Below is a small trained network, with its code and all its weights. Each question gives an input and a class and asks what happens when units are switched off, that is, made to give their printed mean instead of their output.

import numpy as np


def w(rows, s, z=0):
    codes = np.array(rows[::2]) - 128.0
    scale = np.full(codes.shape[1], s)
    scale[-1] = z or s
    return codes * scale


def f(y):
    return y / 2 * (1 + np.tanh(0.7978845608 * (y + 0.044715 * y**3)))


def log_softmax(a):
    a = a - a.max(-1, keepdims=True)
    return a - np.log(np.exp(a).sum(-1, keepdims=True))


def net(x, mask):
    res = np.array(x, float).reshape(1, 8) / 4 @ E
    y = f(res @ A[0][:, :-1].T + A[0][:, -1])
    res = res + np.where(mask, y, B[0][:, -1]) @ B[0][:, :-1]
    return log_softmax(res[-1] @ U[:, :-1].T + U[:, -1])


A, B = {}, {}
E = w([
[198,170,98,92,35,66,168],'x0',
[109,126,123,132,130,117,148],'x1',
[124,124,127,113,142,126,144],'x2',
[198,6,113,197,125,119,150],'x3',
[109,124,125,122,142,116,159],'x4',
[104,79,233,87,41,125,139],'x5',
[130,130,130,124,127,132,127],'x6',
[131,130,128,135,121,129,119],'x7',
],0.013)
A[0] = w([
[136,65,232,138,129,80,125,165],'n0',
[219,158,46,39,33,31,179,189],'n1',
[96,254,91,113,173,141,99,163],'n2',
[116,228,38,122,183,142,114,178],'n3',
[45,88,158,189,209,219,80,254],'n4',
[175,165,145,78,91,23,127,122],'n5',
[193,94,65,179,217,135,131,156],'n6',
[71,213,211,32,74,128,107,170],'n7',
],0.0099,0.0082)
B[0] = w([
[159,64,164,96,87,157,141,185],'n0',
[157,200,123,154,103,54,100,253],'n1',
[159,28,225,124,89,124,206,226],'n2',
[212,69,140,116,150,66,142,230],'n3',
[95,95,169,70,200,136,59,252],'n4',
[118,161,126,92,95,97,147,185],'n5',
[85,167,52,108,108,36,13,201],'n6',
[10,140,183,110,130,105,122,227],'n7',
],0.012,0.019)
U = w([
[183,6,183,118,167,174,127,249],'0',
[76,151,128,94,141,87,72,122],'1',
[240,108,177,157,72,104,187,228],'2',
[196,163,36,198,129,114,113,1],'3',
[57,118,190,122,171,249,140,22],'4',
],0.011,0.0027)

Each question gives the input, the list of numbers given to net, and the class t.
The units are the neurons (one row each of A and B). Each row of codes is followed by its name. A weight is (code - 128) times the scale printed after its matrix; where a second scale follows, it is the last column's (A, B and U).
mask holds one flag per neuron, in row order. A switched-off neuron (its flag False) gives its mean, the last column of its row in B, instead of its output. The means were averaged over made-up inputs and are rounded, as every weight is.
A unit's drop is (log p(t) with every unit on - log p(t) with that unit switched off) / (log p(t) with every unit on - log p(t) with every unit switched off).
The circuit of an input: a set's keep is (log p(t) with only the set's units on - log p(t) with every unit switched off) / (log p(t) with every unit on - log p(t) with every unit switched off). Starting from all 8 units, units are removed one at a time, each time the one whose removal leaves the highest keep (on an exact tie, the one counted first), for as long as the keep stays at least 0.8.
circuit, biggest first: the units of the circuit, biggest drop first
unit that matters most: the unit with the biggest drop
top k neurons: the k neurons with the biggest drops, biggest first
drop when u is switched off: that unit's drop, to one decimal
input [3,1,4,-5,-5,0,3,-2], class 2: top 2 neurons => n4; n6
input [0,-1,-8,-3,-7,-3,-6,-7], class 0: unit that matters most => n1
input [5,4,0,-4,5,-1,2,-5], class 2: top 2 neurons => n4; n6
input [2,6,4,7,1,0,0,-4], class 3: circuit, biggest first => n2; n4; n6
input [0,8,-3,7,3,-2,-8,2], class 1: top 3 neurons => n6; n3; n1
input [-1,1,-1,-4,-2,4,0,7], class 4: top 2 neurons => n1; n6
input [0,-6,-6,5,7,-4,-5,-4], class 1: top 3 neurons => n6; n1; n3
input [8,-3,0,-2,7,5,4,3], class 1: top 2 neurons => n7; n2
input [0,-7,0,0,-1,0,-4,4], class 0: top 2 neurons => n1; n6
input [-3,-7,5,6,-5,0,6,-5], class 1: top 3 neurons => n6; n2; n3
input [3,-3,8,0,-2,-3,-4,-1], class 2: top 2 neurons => n4; n7
input [3,-4,-4,4,-2,-4,-7,1], class 3: top 2 neurons => n4; n7
input [8,-3,6,1,-7,-4,-3,-3], class 3: top 3 neurons => n2; n1; n0
input [-7,-7,2,5,-8,0,5,6], class 1: top 2 neurons => n6; n2
input [-4,6,-2,-1,8,8,-2,0], class 4: unit that matters most => n3
input [5,5,3,1,3,-2,-5,-3], class 3: drop when n7 is switched off => 0.1
input [2,-5,6,1,7,-8,-2,-3], class 3: drop when n7 is switched off => 0.2
input [6,5,3,4,3,-5,4,-1], class 3: drop when n4 is switched off => 0.0
